Below are the code and all the weights of a small trained network. Each question names an input and a class and asks about switching units off, where a switched-off unit gives its printed mean instead of its output.

import numpy as np


def w(rows, s, z=0):
    codes = np.array(rows[::2]) - 128.0
    scale = np.full(codes.shape[1], s)
    scale[-1] = z or s
    return codes * scale


def norm(h):
    return h / np.sqrt((h * h).mean(-1, keepdims=True) + 1e-5)


def f(y):
    return np.maximum(y, 0)


def log_softmax(a):
    a = a - a.max(-1, keepdims=True)
    return a - np.log(np.exp(a).sum(-1, keepdims=True))


def net(x, mask):
    res = np.array(x, float).reshape(1, 5) / 4 @ E
    u = 0
    for l in range(2):
        y = f(norm(res) @ A[l][:, :-1].T + A[l][:, -1])
        res = res + np.where(mask[u : u + 5], y, B[l][:, -1]) @ B[l][:, :-1]
        u += 5
    return log_softmax(norm(res)[-1] @ U[:, :-1].T + U[:, -1])


A, B = {}, {}
E = w([
[203,27,121,98,116,88,85,234,51,90,186,177],'x0',
[180,98,147,163,140,104,69,117,138,119,103,63],'x1',
[154,119,30,155,144,74,125,147,140,131,194,153],'x2',
[255,34,152,77,229,137,66,144,74,152,192,147],'x3',
[109,169,86,168,110,65,151,130,151,132,66,111],'x4',
],0.0032)
A[0] = w([
[142,51,110,209,115,51,84,188,109,91,85,72,2],'0.n0',
[68,176,152,141,137,147,127,105,129,147,92,131,165],'0.n1',
[96,124,175,88,78,137,147,133,98,89,152,152,28],'0.n2',
[132,147,162,101,78,184,145,146,111,85,150,156,52],'0.n3',
[100,128,3,139,114,85,140,154,163,129,148,168,14],'0.n4',
],0.0048,0.0031)
B[0] = w([
[214,123,98,53,26,72,103,156,86,42,85,99,207],'0.n0',
[103,151,108,119,69,126,184,107,176,110,121,79,254],'0.n1',
[36,40,178,141,61,166,146,180,44,57,43,219,164],'0.n2',
[149,35,105,100,118,104,180,192,138,156,93,165,167],'0.n3',
[135,184,120,214,233,59,156,186,72,173,203,254,221],'0.n4',
],0.0048,0.0036)
A[1] = w([
[212,4,92,48,151,132,139,206,69,80,186,208,84],'1.n0',
[230,44,188,20,253,215,44,90,127,211,205,53,5],'1.n1',
[55,71,119,125,74,246,119,199,83,127,118,164,9],'1.n2',
[31,247,75,116,83,87,163,191,80,85,37,157,110],'1.n3',
[45,44,218,62,84,227,119,183,70,121,140,168,124],'1.n4',
],0.0035,0.0024)
B[1] = w([
[98,161,151,127,124,159,142,75,183,128,83,69,254],'1.n0',
[48,161,196,50,209,164,1,27,82,110,243,99,206],'1.n1',
[78,84,198,86,97,190,162,180,68,152,70,183,159],'1.n2',
[177,93,153,136,174,181,94,107,149,169,138,98,236],'1.n3',
[82,68,85,149,132,134,149,179,49,139,125,205,200],'1.n4',
],0.0062,0.0056)
U = w([
[36,12,215,59,55,230,197,238,27,161,43,217,157],'0',
[254,67,85,43,22,35,38,212,73,31,46,25,59],'1',
[58,227,161,188,51,209,209,37,227,199,26,19,51],'2',
[189,206,44,220,216,40,198,210,119,209,215,205,119],'3',
[84,123,220,10,223,204,13,33,72,110,220,36,246],'4',
],0.0061,0.0013)

Each question gives the input, the list of numbers given to net, and the class t.
The units are the neurons (one row each of A and B). Each row of codes is followed by its name. A weight is (code - 128) times the scale printed after its matrix; where a second scale follows, it is the last column's (A, B and U).
mask holds one flag per neuron, layer by layer. A switched-off neuron (its flag False) gives its mean, the last column of its row in B, instead of its output. The means were averaged over made-up inputs and are rounded, as every weight is.
A unit's drop is (log p(t) with every unit on - log p(t) with that unit switched off) / (log p(t) with every unit on - log p(t) with every unit switched off).
The circuit of an input: a set's keep is (log p(t) with only the set's units on - log p(t) with every unit switched off) / (log p(t) with every unit on - log p(t) with every unit switched off). Starting from all 10 units, units are removed one at a time, each time the one whose removal leaves the highest keep (on an exact tie, the one counted first), for as long as the keep stays at least 0.8.
units of the circuit, in order: the units of the circuit, biggest drop first
k most important neurons: the k neurons with the biggest drops, biggest first
top k neurons in layer l: the k neurons of layer l with the biggest drops, biggest first
drop when u is switched off: that unit's drop, to one decimal
input [-2,-2,4,-5,8], class 3: units of the circuit, in order -> (0.n4)
input [2,-3,8,2,-4], class 3: 4 most important neurons -> (0.n4, 1.n1, 1.n3, 1.n2)
input [-6,-5,8,-4,-8], class 3: top 2 neurons in layer 1 -> (1.n0, 1.n1)
input [6,-8,7,-8,-5], class 3: top 2 neurons in layer 0 -> (0.n4, 0.n0)
input [6,7,-7,-7,7], class 1: 2 most important neurons -> (0.n0, 1.n0)
input [6,3,3,-1,-5], class 1: 3 most important neurons -> (0.n0, 1.n3, 1.n1)
input [3,3,1,2,1], class 1: 2 most important neurons -> (0.n0, 1.n1)
input [1,7,-5,4,5], class 1: 2 most important neurons -> (0.n0, 1.n3)
input [-2,7,1,-2,-4], class 1: 2 most important neurons -> (1.n1, 1.n0)
input [-2,4,8,-7,4], class 3: 2 most important neurons -> (0.n4, 1.n0)
input [-7,-4,8,-1,3], class 3: 2 most important neurons -> (0.n4, 1.n0)
input [-5,1,0,5,6], class 2: 2 most important neurons -> (1.n1, 0.n4)
input [1,5,4,-4,-3], class 1: drop when 0.n0 is switched off -> 1.1
input [-2,-6,5,5,0], class 3: drop when 1.n3 is switched off -> 0.4
input [4,7,5,-7,-7], class 1: most important neuron -> (0.n0)
input [0,6,5,-2,1], class 1: drop when 0.n0 is switched off -> 1.6
input [-2,4,-6,0,0], class 2: drop when 1.n1 is switched off -> 0.6
